In the rows, 128 means zero.
[124 143 144  96 196 111 140 157 163  91 154 175 115 147 135 160 144 176
  43 160 143  74 133  65  91 116  86  82  77 199 143 157  94 102] -> 3
[120 133 129 139 107 135 117 151 188 112 135 146  95 111 155 145 106 123
 127 121 144 106 157 112 169 101  94 121 105 122 145 158 155 144] -> 3
[145 147 149  84 155  78 114 159 167  88 160 136 146 132 102  90 151 122
 113 106  68  54  92 126 115 174 132 146 110 152 165 134 129 131] -> 8
[181 157 142 137 111  84 140 160 113 118 103  72 159 142 105  48 182  97
 132 101  66 118  95 127 136 117 129 122 124 137 126  95 119 114] -> 7
[153 110 172  92 200  58 133 121 113 127 145 149 117 136 132 178 139 129
 102 130 116  78 135 107  72 142 152 119  94 153 157 128  97 100] -> 2
[130 146 149 165  46 100 124 145 164 100 110 125  95  78 129 118 163  89
 148  72 119 123 142 115 161 118  94 126 109 113 132 136 162 121] -> 2
[164 144 143 110 151 133 120 133 152 127 121 149 135 142 139 150 151 111
 140 138 148 119 122 122 157 186 164 173 129 127 142 129 135 149] -> 8
[134 144 146 119 110 127 126 138 176  97 119 137  96 103 129 134 116 156
  89 169 133 122 131  74 139 123 110 136 118 157 152 149 138 127] -> 5
[159 144 110 134 118 142 128 155 135 133 126 101 145 118 129  91 168 128
 151 116  89 124 145 151 165 120 136 103 110  93 117 102 140 114] -> 8
[176 172 155 144 153 131 156 152 110  83 113 130 162 113 111 136 206 140
 121 151 168 118  98  71  76 134 126 112 105 158 129 149  82 104] -> 4
[155 155 137 147 121 158 148 126 123 129  89 149 123 135 162 167 166 147
  97 164 198 167 145  89 168 125 130 119 114 151 102 109 115 114] -> 3
[179 171 163 117 107  89 107 160 165  83 117  87 145 109 104  41 149  76
 159 134  90 112  82 132 158 143 157 170 131 116 170 107 158 130] -> 2
[150 147 170 123 147 110 132 135 126  91 121 132 147 109 131 132 145 152
  97 148 124 100 117  85 116 127 128 131 105 163 150 129 106  98] -> 3
[162 157 150 169  89 157 143 141 149 119  71 133 122 111 150 179 190  93
 150 147 207 195 136  87 155 133 116 148 127 131 131 142 118 132] -> 6
[161 177 167 165  75 114 139 142 136  58 101 104 168  80 113  81 205 101
 118 115 108 138  82  84 139 150 108 152 126 166 151 128 127 108] -> 1
[133 142 138 102 143  64 129 149 154 121 122 174 109 151 126 141 163 129
  89 111 145 114 107 106 122 160 115 104 112 184 125 133 109 131] -> 0
[154 132 175  86 157  60 122 138 148 106 120 138 122 153 109 141 143 123
  95 144 116 104 100 102  87 174 135 155 117 185 168 128 102 121] -> 6
[152 130 121 117  99  75 116 164 165  99 137  82 130 128 113  45 132 125
 113 109  32  90 120 148 152 123 107 104 112 134 145 101 157 116] -> 1
[203  96 134 132 139  87 155 105  27 184  93  71 155 128 131 116 145 153
 159 120 101 133 145 159 113 119 179  88 113  80  84  67  92  78] -> 4
[135 118 148  96 142  87 124 106 141 138 124 180 107 149 135 190 137 120
  94 104 138 107 128 116 137 210 145 156 114 160 129 128 126 141] -> 8
[153 221 145  88 122  95 129 166 169  69 140 135 152 146  70  48 221  67
 135  84 111 128  47 130 132 188 120 137 147 189 133 141 122 148] -> 5
[143 139 112 134  89 111 138 150 140 133 123  94 116 108 121 100 161 114
 141  82  85 122 137 143 155  97  99  81 110 109 112 121 138 120] -> 5
[180 175 157 174  71 137 131 138 126 108  87  90 149  75 132  93 189  71
 183 121 138 167 116 118 172 120 150 153 131  93 139 107 148 113] -> 2
[162 177 130 129 140 106 130 197 162  89 128 120 159 117 119  66 196 120
 135 124 110 108  86 111 127 103 106  87 113 145 145 135 118 120] -> 0
[153 118 143 107 135  95 116 148 169 136 120 130  98 149 137 149 116 102
 141 136 140 125 134 127 139 140 133 149 124 129 157 133 137 146] -> 6
[145 143 144 182  58 111 140 149 118 126  99  90 141  80 123 128 213  69
 191  41 116 154 136 143 140  99  89 106 119  96 121 130 122 111] -> 6
[131 110 163  88 210  67 137 112 142 132 138 194  89 166 149 231 134 121
  74 136 175  88 139  82  79 177 136 136  93 178 147 153  98 127] -> 2
[168 192 157 138 130 163 139 159 152  76 123 138 161 109 138 115 178  96
 124 167 182 134  84  82 154 125 137 157 121 167 161 139 121 129] -> 3
[139 140 182 111 124  84 123 117 148  90 109 158  95 115 116 144 128 139
  75 153 149 115 115  71 121 164 137 165 107 182 152 125 128 111] -> 2
[159 155 127 140 156 158 149 135 116 134 108 140 148 129 145 160 208 134
 115 134 152 144 141 102 145 145 137 113 108 132 106 112 107 108] -> 8
[143  80 151 102 112  78 108 122 151 157 109 130  68 140 134 160  68 148
 113 138 113 113 164 128 138 139 132 146 114 132 149 115 143 128] -> 6
[199 176 155 141 107 108 135 127 127 103  89 100 178 130 135 107 196  63
 146 137 138 159  72 117 163 196 169 184 149 142 148 103 128 143] -> 1
[191 164 127 145 117 117 163 133  83 143  93 118 164 140 128 119 219  82
 180  98 179 167 102 146 141 161 149 111 136 109  79 113  93 128] -> 4
[176 153 186 140 158  84 153 123  79 108  92 118 166 127 111 144 192 121
  93 129 120 121  88  68  88 146 145 151 119 188 141 116  76 102] -> 7
[169 145 101 126  35 127 102 177 180 121 117  82 125 121 137  23  92 105
 169 129  80 127 117 179 235 114 137 123 142  75 132  84 197 148] -> 3
[131 100 129 120 146 118 141 115 107 154 129 145 111 123 139 162 150 172
  80 109  99 103 175 115 121 130 117  86  86 140 106 108 114  83] -> 8
[155 124 155 110 190  73 137 122 123 141 138 159 117 142 145 206 161  93
 126 104 157 100 129 113  95 152 144 121 102 140 142 139 103 124] -> 2
[160 153 125 200  57 138 133 144 147 117  97  79 147  78 153 116 189  70
 192  81 111 160 148 139 186 106 104 125 125  79 128 132 152 136] -> 1
[166 128 161 129 146  88 133 116 121 111 116 118 143 123 141 151 148 137
 101 147 105 116 125  98 114 156 143 142 117 155 154 118 113 114] -> 1
[173 184 117 121 129 138 140 181 162 100 133 101 146 120 112  79 192  97
 149 129 121 131  92 122 156 111 117 101 120 130 133 132 126 133] -> 5
[149 153 149 154  73 102 136 129 137 131  90 132 128 118 129 158 194  57
 168  73 165 174 114 131 148 163 114 147 138 130 125 133 121 142] -> 6
[149 155 140 118 211 120 146 168 145 104 143 148 132 136 135 156 193 133
 101 148 144  96 132  86  89 101 111  81  89 154 139 143  99 101] -> 2
[169 130 159 145 103  91 134 108 117 118  92 109 143 117 140 139 163 105
 116 123 122 142 116 108 151 171 142 156 126 144 136 105 125 119] -> 1
[164 158 168 115 157  96 141 140 116  92 109 129 137 124 111 113 181 155
  78 164 124 118 111  76 102 138 138 116 100 176 133 100 102  75] -> 2
[159 162 140  87  92  67 118 169 171  79 118 126 116 150  76  23 147 117
 103 118  90  95  75 126 146 187 118 130 126 169 122 113 143 129] -> 4
[141 100 129 132 139  99 123 148 164 157 124 131  87 142 154 196 123 109
 159 106 143 119 175 136 129 111 107 115 106 105 142 151 128 142] -> 6
[133 133 133 156 109 112 161 121 103 131 103 164 111 117 124 175 196 116
 125  70 194 158 139 103 117 144  88  74 108 143  71 150  96 104] -> 4
[161 147 175 129 119  73 119 147 124  93 106 113 154  89 113  88 149 152
 117 138  91 103  91  96 112 128 139 136 118 160 161 116 114  99] -> 0
[172 144 104 174 158 167 153 162 138 168  92 120 126 160 166 185 191  73
 170 119 185 167 162 119 174  85 116 101 114  98 101 144 119 159] -> 7
[153 180 139  85 153  87 141 158 153  86 141 128 143 143  95  87 187 126
  91 130 101 103  74 103 109 154 119 107 122 178 138 128 102 124] -> 5
[154 151 140 132 104  90 135 153 142  85 123  96 146 113 112  70 181 122
  98 110  62 110 108 114 136 133 104 106 107 157 138 109 129 102] -> 1
[177 159 131 171  93 155 127 125 125 159  88 105 158 125 174 134 178  62
 203 111 177 179 139 159 210 134 154 146 156  70 111 109 141 150] -> 3
[131 151 116 185  67 128 131 171 162 121 114 128 123  74 148 138 181  85
 195  62 143 137 141 133 163  82  86  93 110  95 127 164 142 145] -> 0
[193 172 164 143 147 122 162 134  77 112  77 104 170 143 110 100 202 113
  96 157 145 162  78  64 127 142 156 149 125 183 120  92  89  92] -> 7
[164 143 131 157 112 134 156 148  97 115 108 100 138  92 111  97 179 159
 113 128 119 124 134  95 108  88 101  67  91 130 102 118 105  75] -> 4
[129 163 140  76 199  82 130 167 170  90 166 175 132 169 120 136 159 136
  64 123 115  57  95 102  98 153 102  98  99 205 148 145 103 128] -> 3
[154 153 130 163  88 104 150 127 105 154  81 154 123 118 151 165 207 113
 146  79 174 176 135 116 155 145 119  97 121 134  82 119 107 120] -> 0
[147 150 115 194  69 167 139 173 157 119  84  88 101 100 134  97 151 132
 126 127 108 152 168  81 181  52  80  98 100 115 114 126 157 113] -> 7
[146  99 133  86 133  50  93 161 186 135 139 134  88 146 138 106  59 134
 141 129  88  77 132 148 149 137 144 135 119 121 165 132 159 153] -> 0
[146 129 128 134  91  93 131 125 134 154 102 132  94 136 142 140 161  86
 139  85 136 145 153 149 167 141 128 112 115 110 102 103 147 128] -> 2
[125 134 124  90 145  75 139 141 159 120 145 149  92 145 118 150 145 148
  71 112 105  93 127 105 109 136  99  83 100 170 125 137 113 125] -> 5
[146 131 132 148 148 163 124 156 181 136 107 141  92 131 162 194 125 120
 149 172 203 158 164  97 152  93 117 142 118 118 151 157 137 151] -> 6
[165 155 178 103 198  95 152 114  91 111 105 160 148 146 125 164 198 141
  54 174 166 133  97  69  80 164 159 125 113 200 132  98  79  83] -> 2
[144  93  97  81 184 102 114 153 161 170 165 133 104 171 149 132  99 136
 136 115  77  70 168 175 153 132 144 103 105  91 130 115 149 143] -> 8
